Below is a small trained network, with its code and all its weights. Each question gives an input and a class and asks what happens when units are switched off, that is, made to give their printed mean instead of their output.

import numpy as np


def w(rows, s, z=0):
    codes = np.array(rows[::2]) - 128.0
    scale = np.full(codes.shape[1], s)
    scale[-1] = z or s
    return codes * scale


def norm(h):
    return h / np.sqrt((h * h).mean(-1, keepdims=True) + 1e-5)


def f(y):
    return np.maximum(y, 0)


def log_softmax(a):
    a = a - a.max(-1, keepdims=True)
    return a - np.log(np.exp(a).sum(-1, keepdims=True))


def net(x, mask):
    res = np.array(x, float).reshape(1, 7) / 4 @ E
    u = 0
    for l in range(3):
        y = f(norm(res) @ A[l][:, :-1].T + A[l][:, -1])
        res = res + np.where(mask[u : u + 10], y, B[l][:, -1]) @ B[l][:, :-1]
        u += 10
    return log_softmax(norm(res)[-1] @ U[:, :-1].T + U[:, -1])


A, B = {}, {}
E = w([
[150,204,157],'x0',
[105,43,100],'x1',
[128,126,129],'x2',
[128,125,133],'x3',
[255,85,64],'x4',
[129,128,130],'x5',
[130,119,139],'x6',
],0.0075)
A[0] = w([
[130,142,77,152],'L0N0',
[85,9,177,185],'L0N1',
[239,136,34,198],'L0N2',
[36,199,4,134],'L0N3',
[49,96,190,124],'L0N4',
[254,97,22,250],'L0N5',
[24,20,121,76],'L0N6',
[237,112,183,81],'L0N7',
[156,249,182,64],'L0N8',
[54,244,149,44],'L0N9',
],0.0056,0.0025)
B[0] = w([
[127,123,169,146],'L0N0',
[80,191,97,197],'L0N1',
[137,147,193,224],'L0N2',
[70,102,144,159],'L0N3',
[67,103,108,182],'L0N4',
[200,156,192,254],'L0N5',
[93,146,107,190],'L0N6',
[131,254,125,167],'L0N7',
[49,131,131,179],'L0N8',
[174,129,168,183],'L0N9',
],0.0066,0.0057)
A[1] = w([
[68,132,143,180],'L1N0',
[19,149,155,246],'L1N1',
[231,129,133,188],'L1N2',
[230,174,182,88],'L1N3',
[112,122,153,79],'L1N4',
[149,3,114,254],'L1N5',
[78,121,63,146],'L1N6',
[65,179,244,213],'L1N7',
[131,163,80,42],'L1N8',
[23,145,150,211],'L1N9',
],0.012,0.0021)
B[1] = w([
[148,146,52,191],'L1N0',
[252,61,91,248],'L1N1',
[9,126,133,211],'L1N2',
[86,45,174,232],'L1N3',
[132,160,142,141],'L1N4',
[2,213,117,164],'L1N5',
[122,54,113,166],'L1N6',
[164,107,107,255],'L1N7',
[143,87,141,129],'L1N8',
[149,99,106,238],'L1N9',
],0.0077,0.0096)
A[2] = w([
[178,164,122,61],'L2N0',
[246,177,187,164],'L2N1',
[212,255,10,158],'L2N2',
[110,97,162,64],'L2N3',
[248,127,111,88],'L2N4',
[114,190,155,79],'L2N5',
[211,155,155,189],'L2N6',
[183,238,154,189],'L2N7',
[69,232,103,103],'L2N8',
[104,80,38,251],'L2N9',
],0.0086,0.0032)
B[2] = w([
[218,176,98,141],'L2N0',
[84,176,148,209],'L2N1',
[193,150,132,190],'L2N2',
[161,117,97,156],'L2N3',
[253,123,177,212],'L2N4',
[67,148,138,136],'L2N5',
[78,189,133,196],'L2N6',
[149,222,19,162],'L2N7',
[59,90,249,139],'L2N8',
[93,220,98,254],'L2N9',
],0.0049,0.0059)
U = w([
[225,72,79,144],'0',
[102,78,235,254],'1',
[92,58,42,73],'2',
[13,138,137,83],'3',
[219,205,163,86],'4',
[105,233,251,4],'5',
],0.015,0.0041)

Each question gives the input, the list of numbers given to net, and the class t.
The units are the neurons (one row each of A and B). Each row of codes is followed by its name. A weight is (code - 128) times the scale printed after its matrix; where a second scale follows, it is the last column's (A, B and U).
mask holds one flag per neuron, layer by layer. A switched-off neuron (its flag False) gives its mean, the last column of its row in B, instead of its output. The means were averaged over made-up inputs and are rounded, as every weight is.
A unit's drop is (log p(t) with every unit on - log p(t) with that unit switched off) / (log p(t) with every unit on - log p(t) with every unit switched off).
The circuit of an input: a set's keep is (log p(t) with only the set's units on - log p(t) with every unit switched off) / (log p(t) with every unit on - log p(t) with every unit switched off). Starting from the 12 units with the biggest drops (on a tie, the unit counted first), units are removed one at a time, each time the one whose removal leaves the highest keep (on an exact tie, the one counted first), for as long as the keep stays at least 0.8.
circuit, biggest first: the units of the circuit, biggest drop first
unit that matters most: the unit with the biggest drop
top k neurons: the k neurons with the biggest drops, biggest first
top k neurons in layer l: the k neurons of layer l with the biggest drops, biggest first
drop of u: that unit's drop, to one decimal
input [1,4,-3,-6,-5,-1,0], class 0: unit that matters most -> L1N1
input [0,3,1,-1,8,2,8], class 3: top 3 neurons in layer 1 -> (L1N2, L1N1, L1N5)
input [-7,6,-5,6,6,-8,8], class 3: circuit, biggest first -> (L1N5, L1N1)
input [3,-4,-4,-5,8,3,6], class 5: circuit, biggest first -> (L1N1, L0N7, L1N2, L1N3)
input [8,3,4,1,5,2,8], class 1: circuit, biggest first -> (L1N3, L1N2)
input [-4,4,8,-4,-8,0,0], class 2: top 2 neurons -> (L0N5, L0N4)
input [2,5,1,4,-2,1,-2], class 0: top 2 neurons in layer 1 -> (L1N1, L1N2)
input [0,5,-3,0,1,-8,-7], class 3: top 2 neurons -> (L0N8, L0N7)
input [-8,-4,4,-6,7,0,0], class 1: top 2 neurons -> (L0N5, L0N2)
input [-2,1,-1,-6,-7,-1,-1], class 2: top 3 neurons -> (L0N5, L0N4, L0N2)
input [3,-3,2,-5,-4,-6,-2], class 4: top 3 neurons -> (L1N3, L0N9, L1N6)
input [3,2,-7,-2,1,3,-1], class 1: drop of L0N8 -> 0.0
input [-5,6,-5,3,4,-3,3], class 3: drop of L1N5 -> 0.2
input [3,-1,-6,5,2,-2,-7], class 5: circuit, biggest first -> (L1N1)
input [-4,6,-6,-3,2,-1,8], class 3: drop of L1N5 -> 0.3
